Here is a tiny trained network, its code and every weight. The questions are about switching its units off for an input and a target symbol, where a switched-off unit gives its printed mean instead of its output.

import numpy as np


def w(rows, s, z=0):
    codes = np.array(rows[::2]) - 128.0
    scale = np.full(codes.shape[1], s)
    scale[-1] = z or s
    return codes * scale


def f(y):
    return y / 2 * (1 + np.tanh(0.7978845608 * (y + 0.044715 * y**3)))


def softmax(a):
    e = np.exp(a - a.max(-1, keepdims=True))
    return e / e.sum(-1, keepdims=True)


def log_softmax(a):
    a = a - a.max(-1, keepdims=True)
    return a - np.log(np.exp(a).sum(-1, keepdims=True))


def net(x, mask):
    ids = ['αβδηλξψω'.index(c) for c in x.split()]
    T = len(ids)
    res = E[ids] + P[:T]
    r = res
    for j in range(2):
        rows = slice(2 * j, 2 * j + 2)
        q, k, v = (r @ M[0][rows].T for M in (Q, K, V))
        z = softmax(np.where(np.tri(T) > 0, q @ k.T / 2**0.5, -1e9)) @ v
        o = O[0][rows]
        res = res + np.where(mask[j], z, o[:, -1]) @ o[:, :-1]
    y = f(res @ A[0][:, :-1].T + A[0][:, -1])
    res = res + np.where(mask[2:6], y, B[0][:, -1]) @ B[0][:, :-1]
    return log_softmax(res[-1] @ U[:, :-1].T + U[:, -1])


Q, K, V, O, A, B = {}, {}, {}, {}, {}, {}
E = w([
[242,232,167,163],'α',
[77,179,60,43],'β',
[149,95,216,126],'δ',
[255,248,152,184],'η',
[100,45,69,193],'λ',
[153,197,194,233],'ξ',
[202,144,203,68],'ψ',
[128,115,3,135],'ω',
],0.0067)
P = w([
[3,89,177,61],'0',
[209,211,104,162],'1',
[219,206,101,164],'2',
[230,198,99,158],'3',
[226,203,108,162],'4',
[226,209,115,162],'5',
[225,204,120,148],'6',
[219,205,133,155],'7',
],0.0054)
Q[0] = w([
[7,40,3,123],'head 1',
[8,19,2,112],'head 1',
[24,81,45,99],'head 2',
[240,202,209,165],'head 2',
],0.007)
K[0] = w([
[253,191,69,193],'head 1',
[247,181,64,180],'head 1',
[237,229,83,237],'head 2',
[30,58,193,41],'head 2',
],0.0081)
V[0] = w([
[116,103,254,187],'head 1',
[194,177,114,5],'head 1',
[83,41,168,10],'head 2',
[225,232,198,89],'head 2',
],0.0077)
O[0] = w([
[167,245,210,30,203],'head 1',
[17,157,1,142,195],'head 1',
[226,98,17,14,201],'head 2',
[14,221,104,141,253],'head 2',
],0.0075,0.0021)
A[0] = w([
[221,2,75,215,253],'neuron 1',
[139,173,23,40,212],'neuron 2',
[77,239,236,203,227],'neuron 3',
[219,129,247,97,133],'neuron 4',
],0.0064,0.0042)
B[0] = w([
[95,9,60,252,183],'neuron 1',
[100,186,30,42,219],'neuron 2',
[45,198,167,224,255],'neuron 3',
[253,60,240,120,191],'neuron 4',
],0.0063,0.0072)
U = w([
[184,126,158,30,117],'α',
[151,141,254,137,6],'β',
[129,34,116,206,209],'δ',
[186,60,183,146,10],'η',
[98,171,25,13,117],'λ',
[132,74,5,158,118],'ξ',
[65,139,128,183,156],'ψ',
[82,180,145,169,220],'ω',
],0.0055,0.0023)

Each question gives the input, a string of symbols that net reads in full, and the target symbol t.
The units are the heads (2 rows each of Q, K, V and O) and the neurons (one row each of A and B). Each row of codes is followed by its name. A weight is (code - 128) times the scale printed after its matrix; where a second scale follows, it is the last column's (O, A, B and U).
mask holds one flag per unit, heads first, then neurons. A switched-off unit (its flag False) gives its mean, the last column of its rows in O or B, instead of its output. The means were averaged over made-up inputs and are rounded, as every weight is.
A unit's drop is (log p(t) with every unit on - log p(t) with that unit switched off) / (log p(t) with every unit on - log p(t) with every unit switched off).
The circuit of an input: a set's keep is (log p(t) with only the set's units on - log p(t) with every unit switched off) / (log p(t) with every unit on - log p(t) with every unit switched off). Starting from all 6 units, units are removed one at a time, each time the one whose removal leaves the highest keep (on an exact tie, the one counted first), for as long as the keep stays at least 0.8.
circuit, biggest first: the units of the circuit, biggest drop first
most important unit: the unit with the biggest drop
k most important neurons: the k neurons with the biggest drops, biggest first
which heads matter: for each layer, one digit per head in row order, 1 if its drop is at least 0.15 and else 0, layers parted by /
drop when u is switched off: that unit's drop, to one decimal
input δ λ ψ ω ψ ψ, target α: circuit, biggest first => head 2; head 1; neuron 4; neuron 3
input λ α η α δ, target η: most important unit => head 2
input β ω δ α η ω β ξ, target ξ: circuit, biggest first => head 2; head 1; neuron 1
input ξ ω β δ, target β: circuit, biggest first => head 1; head 2; neuron 4; neuron 2
input λ β ω β λ, target δ: circuit, biggest first => head 1; neuron 1; head 2
input β ξ α ψ, target ξ: circuit, biggest first => head 1; head 2; neuron 1
input λ α α, target η: circuit, biggest first => head 2; head 1; neuron 4
input ψ α α β β ω η ψ, target λ: which heads matter => 11
input ξ α η η, target β: which heads matter => 10
input δ ξ δ ω ξ, target α: which heads matter => 11
input δ α ξ, target α: circuit, biggest first => head 2; head 1; neuron 3
input ω λ α, target δ: circuit, biggest first => neuron 1; head 1; head 2
input β ψ δ α β ψ δ, target ξ: 3 most important neurons => neuron 1; neuron 3; neuron 4
input ξ α η η α δ ψ ψ, target β: drop when neuron 3 is switched off => 0.1
input ω η ψ η β ω δ, target δ: drop when head 2 is switched off => 0.3
input ω ψ α α β η λ η, target δ: drop when neuron 1 is switched off => 0.5
